X = ((6661, 5953, 5193, 6445, 4365, 6083, 5346, 6736, 3732, 6661, 4126, 5193, 6880, 6297, 3804, 6545), (5568, 5605, 5601, 5565, 5593, 5614, 5575, 5594, 5608, 5603, 5587, 5597, 5599, 5594, 5615, 5573), (5066, 4488, 6188, 5097, 5602, 4183, 5658, 4427, 6081, 5050, 5774, 6326, 4949, 5053, 6095, 5951), (4455, 5820, 2746, 5192, 7041, 7673, 3476, 6183, 5636, 3731, 5485, 3103, 3973, 3688, 5360, 3323), (7723, 6292, 4733, 7390, 3473, 6778, 4973, 7982, 2075, 7637, 2763, 4832, 8104, 6848, 2194, 7588), (5486, 5460, 5639, 5471, 5503, 5418, 5549, 5442, 5580, 5544, 5532, 5639, 5527, 5529, 5596, 5584), (3281, 3856, 6795, 3507, 6949, 3017, 6125, 2371, 8621, 3391, 7838, 6786, 2902, 4060, 8556, 4193), (7537, 6406, 5059, 7189, 4014, 5950, 6250, 7051, 3187, 6892, 4397, 4867, 7168, 6945, 3120, 6610), (6881, 4918, 3500, 7871, 8273, 5077, 6849, 5325, 6390, 2735, 8198, 4092, 3142, 4105, 5375, 5256), (5623, 6342, 5561, 5235, 4411, 5836, 5759, 5869, 4756, 6298, 5029, 5113, 6211, 6390, 4909, 4911), (5868, 7685, 6134, 4740, 2513, 5990, 6591, 6226, 3741, 7757, 4483, 4866, 7455, 8091, 4175, 4098), (5571, 5583, 5607, 5575, 5613, 5595, 5580, 5582, 5623, 5587, 5601, 5611, 5584, 5579, 5627, 5593), (7085, 6120, 4673, 6870, 3724, 7344, 3962, 8102, 2305, 7658, 2251, 4960, 8125, 6371, 2571, 7597), (5665, 6437, 6960, 4809, 3561, 4631, 7008, 5114, 5045, 6950, 5464, 6071, 6599, 7362, 5353, 5026))
Indices start at 0.
row 0 col 0 = 6661
row 0 col 12 = 6880
row 12 col 5 = 7344
row 3 col 3 = 5192
row 13 col 2 = 6960
row 3 col 9 = 3731
row 12 col 15 = 7597
row 8 col 15 = 5256
row 8 col 5 = 5077
row 8 col 14 = 5375
row 4 col 0 = 7723
row 1 col 11 = 5597
row 0 col 10 = 4126
row 3 col 4 = 7041
row 3 col 11 = 3103
row 0 col 11 = 5193
row 10 col 2 = 6134
row 8 col 13 = 4105
row 11 col 0 = 5571
row 2 col 9 = 5050
row 4 col 7 = 7982
row 13 col 14 = 5353
row 10 col 0 = 5868
row 7 col 1 = 6406
row 8 col 12 = 3142
row 10 col 12 = 7455
row 1 col 5 = 5614
row 2 col 5 = 4183
row 8 col 2 = 3500
row 12 col 10 = 2251
row 13 col 4 = 3561
row 2 col 0 = 5066
row 1 col 4 = 5593
